Rows, each followed by one of two labels for a hidden trait (new trait and labels in each part):
In the rows, 128 means zero.
[134 105 168 118 131 160 119  93 120 115 146 155 138 128 153 135 109 139
 138 133 124 126 161 142  89 119 122]
J
[100 129 137 139 106 118 143 135 116 108 139 112 113 158 120 139 149 112
 163 206 138 153 119 143 147 108 145]
J
[137 127 135 113 183 147  87 110 135 134 129 157 144 113 123 112  91 160
 121  67 110 151 140  77 122 152 109]
J
[120 126 168  85 177 137 142 100 184 104 129 102 146 141 149 125 152  99
 161 182 158 118 111 154 167 123 138]
K
[116 129 138 137 116 141 153 147  14  51 138 102 131 171 126 119 152  37
 163 238 128 139 148 213 178  33 167]
J
[ 87 127 126 130 136 142 132  60 160 137 128 130 173 119 129 136 172 169
 167 196 144 106 118 132 132 145 131]
K
[140 122 122 186 155  97 144 127 178 114 143 140 136 128 138  99 135 136
 130 196 135 123 133 150 113 134 110]
J
[127 102 106 214 131 121 132 106 176  94 128 124 130 127 122 108 140 114
 117 152 129 131 126  64 103 174 127]
J
[130 155  37 134 143 171 137 181 186  90 114 142  94 138 155 137 145 113
 137 145 119 152 107 137 138 139 136]
K
[113 130 138 122 134 162 119 142  85  80 129 131 123 133 166 141 119  79
 169 136 120 146 138 135 136  88 132]
J
[119 115  54 204 132 128 147 109 190  91 133 135 109 131 151  67 132 123
 136 140 133 151  96 116 117 128 126]
J
[113 128 131  39 132 116 132 182  58 117 148 127 129 136 123 160 142 158
 149 143 143 133 166 139 158 129 122]
J
[111 161 123 181  72 134 160 125 106  55 139 114  95 131 137  94 169  67
 156 240 129 144 123 185 146  83 130]
J
[116 162  36 160 139 189 165 190 131  73 139 132 133 143 138  97 166  40
 116 174 115 133 121 142 151 113 130]
J
[ 99 143 146 158 124 143 155 104 146  53 129 123 106 139 109 163 160 103
 153 193 143 120 143 186 173  79 132]
K
[155 127  96 123 192 166 103 125 162 134 122 128 136 127 172  99  96 126
 132 127 115 131 114 126  98 162 111]
J
[142  96 145 116 161 146 103 117 121 119 128 124 137 125 158 123 101 134
 151 104 117 145 139 120 108 131 123]
J
[190  95 134 111 191  95 148 148 140 107  81  87 122 166 146 118 153 119
 239  20 162 181 115 121 168  96 135]
J
[123 125  14 148 104 191 150 224 136  72 127 123  91 152 190 148 154  99
 154 157 125 188 114 137 168 117 139]
J
[108 117 124 131 177 148 120 131 150 129 128 129 128 129 167 129 171 167
 102 110 128 133  96  67 107 195 110]
K
[111 143 124  90 148  87 145  98 133 102 117 117 142 131 136 130 172 114
 146 187 142 135 114 158 181 111 129]
K
[134 127 128 128 122  99 127 116 155 129 127 121 128 128 143 112 160 123
 130 106 138 127  95 117 144 128 127]
K

[ 99 122 202 106  99  38  52 124 123  64 124 111  97 158 138 138  44 182
 123 110 117 141  62   2  93 140  81 136 120]
[97]
[119 125 158 117 110  77  93 121 119 111 118 131 118 150 119 133  89 154
 128 123 150 139 109  16 123 150 108 124 114]
[97]
[113 123 101 135 126  50  63 132 147 131 135 134 102 145 137 133 139 141
 130 127 142 127 122 127 177 118 149 126  95]
[97]
[142 125 150 123 101  67 126 123 121 100 116 154  93 153 129 128 114 162
 120 106 118 123 118 140 135 134  99 127 143]
[97]
[126 123 133 128 118 117 115 128 128 126 127 130 123 130 118 127 115 126
 130 127 141 131 125  79 124 134 123 125 124]
[97]
[145 121 128 101 155  84  47 123 122 118 114 134 124 123 116 130 141 134
 128 133 141 150 128  42 132 172 117 124 120]
[94]
[130 129 123 140 129 168 102 129 135 130 130 130 131 121 123 131 126 120
 126 134 121 136 141 156 131  97 133 123 129]
[94]
[136 141 144 103  89 108  64 124 117 107 117 102 105 166  73 154 120 172
 123 127 177 174  86   1 172 169  41 130 116]
[97]
[125 134 142 130 115 141  55 120 111 107 142 103 116 132 109 129  98 157
 126 120 122 143 127  66 179 181 101 137 113]
[97]
[118 126 102 126  92  84 106 118 122 100 136 121  97 151 129 130 155 149
 124 115 131 143 138 112 104 115 101 136 144]
[97]
[127 130 182 125 106 102 122 120 126 113 126 130 117 127 105 137 120 143
 128 134 130 135 107  96 135 131 121 128 130]
[94]
[123 123 154 121 114 116 117 123 122 114 123 129 118 135 126 135 115 148
 128 126 142 140 121  63 117 149 115 126 116]
[97]
[142 126 175 122  99 134 100 131 133 151 124 140 116 133 131 122 107 142
 128 105  97 133 129   2 152  84 110 130 128]
[97]
[123 125 163 118 118  90  99 124 122 103 120 131 104 143 120 137 103 149
 127 122 143 136 109  24 116 160 115 126 114]
[97]
[119 122 170 112 118  85  88 119 117  99 118 131 106 154 114 143  98 163
 127 120 153 144 103  10 131 160  95 125 113]
[97]
[125 121 173 120 126 104  52 117 141  74 129 115 121 148 159 147 142 147
 124 105 115 149 133  73 127 142  99 132 112]
[97]
[143 120 177 131 102 115  47 118 114 130 116 113 127 127 118 140  65 141
 124 109 143 159 117  67 122 148 113 131 120]
[94]
[120 122 159 120 118 105 100 121 129  98 127 134 108 138 109 133  96 146
 127 122 137 133 103  44 138 127 109 124 127]
[94]
[123 123 115 136 137  81 142 125 114 102 135 134 120 163  96 142 150 154
 124 138  97 154 135  13 108 124 109 134 125]
[97]
[132 125 162 129 118 118 109 123 124 124 122 124 111 143 104 133 103 149
 128 128 139 139 125  74 115 144 116 127 124]
[97]
[117 113 157 121 145  74 100 124 117  82 147 130 114 127 118 134 107 185
 118 130 169 111  89  55 177 135 128 114  98]
[97]
[120 123 136 130 113 100  96 124 131 115 134 138 122 127 135 133 100 135
 130 124 128 129 136  75 142 109 123 126 125]
[94]
[136 126 154 122 118 136 127 125 132 115 129 139 111 130 123 132 115 140
 125 126 132 126 122 105 147 125 125 123 116]
[94]
[150 127 140 136 110 114  89 132 127 119 126 112 117 137 124 134 113 131
 126 116 121 127  81  22 138 136 127 146 133]
[97]
[162 132  69 132  98 194 144 123 144 149 125 108 150 131 125 127 161 125
 126 123 150 135  84 144 111 137 126 125 131]
[94]
